In the rows, 128 means zero.
Each row is followed by its group and then its class within the group.
[149 115 139  96 122 142 125 154 121 128 105 143 147 141  46 179 101 110
 116  85 144 136 123  76 142 125 113 118  93  90 153 108 135 104 103 158
 190 138 125 122 110  82 129 127 155 130 118 125 128 152 108 152 149 114
 105]
Z571.[46]
[105 133 127 140 122 117 142 108 116 150 143 109 121 128 190  85 144 114
 134 163 122 139 134 170 116 130 139 123 150 129 119 146 143 165 163 116
  78 126 135 144 140 173 120 102 113 146 118 145 115  95 134 106 108 136
 138]
Z628.[55]
[145 130 147 116  89 154 121 104 145 149 112 124 146 123 103 145  99 104
 116 183 128 170 140 124 134 146 120 126 117 114 140 144 154 122 135 152
  61 124 117 136 109 172 142 119 129 161 107 131 131  94 120 135 127 138
 129]
Z673.[56]
[148 125 129 131  89 153 114 110 152 157 119  87 110 129 125 138 125 102
 119 150 120 141 116 127 124 122 134 122 100 116 112 158 149 130 145 139
  94 117 110 117 108 143 132 107 146 155 133 142 137 105 117 149  12 123
 129]
Z673.[49]
[127 133 139  95  96 153 133 126 141 169  83 142 185 126 108 135  86  97
 131 178 128 180 143 125 130 165 106 123 131 120 162 132 144  95  87 139
  79 139 137 157 125 167 157 120 119 164 107 116 108 102 134 122 159 149
 116]
Z571.[46]
[172 117 132 141  77 140  97 111 166 142 133 122 118  92  89 159 102 101
 108 160 103 148 115 119 133 121 147 151 112 114 104 159 147 131 171 161
 116  98  87 120 111 156 147 110 233 162 126 133 152  95 132 171 125 110
 142]
Z673.[53]
[143 120 132 128  89 138 123  95 152 142 127 131 111 122 139 126  97 106
 122 163 119 145 122 122 126 144 134 126 117 120 117 168 143 127 163 156
  45 116 104 128 106 167 145 117 129 160 128 130 129  93 134 147 120 128
 136]
Z673.[49]
[170 109 143 143  63 145 108  99 166 137 127 116 117 118  95 147  91 107
  86 156  77 154 119  93 131 130 160 120 113 110 122 155 131 134 171 155
  54 108  85 131  92 165 170 118 146 162 135 148 141  83 127 165 123 126
 139]
Z673.[53]
[118 157 121 157 147 119 135 117 115 126 138 128 119 125 175 109 139 140
 139 135 133 124 138 158 120 126 126 132 141 135 122 135 102 141 117 118
 111 138 132 139 142 133 132 129 121 122 131  94 116 114 136 117 148 129
 133]
Z628.[69]
[132 131 126 100 115 143 136 140 118 129  99 144 167 134  78 134  88 120
 132 143 130 149 131  96 136 143 114 121 117 117 157 120 102  94  98 133
 146 146 134 133 124 145 136 134 128 145 126 116 124 137 123 144 151 138
 123]
Z571.[46]
[148 129 121 132 103 122 116 102 157 155 119 139 113 119 126 146 107 106
 126 167 116 138 113 104 131 121 140 117 127 107 120 155 143 130 134 145
  63 132  93 129  97 170 147 113 115 180 136 133 134 101 139 151 123 129
 129]
Z673.[53]
[162 117 137 137  94 138 138 107 142 151 104 124 147 114 116 121  84 122
 129 180 129 152 123 105 131 144 128 114 139 120 130 151 149 120 126 156
  82 137 108 127 108 165 156 114 136 159 128 118 117  76 130 142 134 139
 117]
Z673.[56]
[170 121 139 164 147 132 131 133 134 103 142 140 126 128 143 114 109 161
 153 126 120 110 120 107 114 152 139 117 124 126 113 125 114 134 168 135
  76  99 107 130 149 146 140 132 110 129 128 120 125 128 158 136 136 132
 137]
Z305.[43]
[106 135 127 152 154 104 134 122 126 144 133 121 132 128 166 113 162 137
 130 127 110 114 141 155 128 146 122 132 138 138 121 123 131 125 118 115
 106 128 137 136 137 140 130 124 121 122 123 109 122 127 131 139 127 137
 137]
Z628.[69]
[ 98 130 117 142 155  91 133 139 139 134 178 130 106 114 176 108 150 146
 145 117 141  78 117 161 131 113 135 121 165 135 100 143 123 162 127 116
 124 149 121 118   4 131 125 150 118 112 141 119 118 127 135 122 148 132
 138]
Z628.[69]
[150 124 127 120 138 106 127 140 123 135 124 141 148 119 129 117 100 143
 191 125 122 129 167 124 111 133 135 119 136 117 128 142 118 130 137 120
 102 123 114 123  97 143 148 121 133 124 134 124 126 119 144 150 141 131
 121]
Z305.[40]
[121 144 120 144 140 112 123 123 135 134 133 124 113 115 156 124 136 122
 125 133 144 122 112 149 130 110 131 128 150 116 115 123 133 138 123 124
 125 132 121 134 132 129 137 138 119 120 130 141 121 123 123 126 119 126
 131]
Z628.[55]
[191  98 143 156  80 146 112  97 145 105 165  96  97 130  90 133 114 149
 119 111 103 110 111  89 121 117 147 127 108 119 101 132 123 140 199 152
  83  93  85 119 106 131 122 140 134 138 138 160 157 122 148 173 105 107
 133]
Z673.[53]
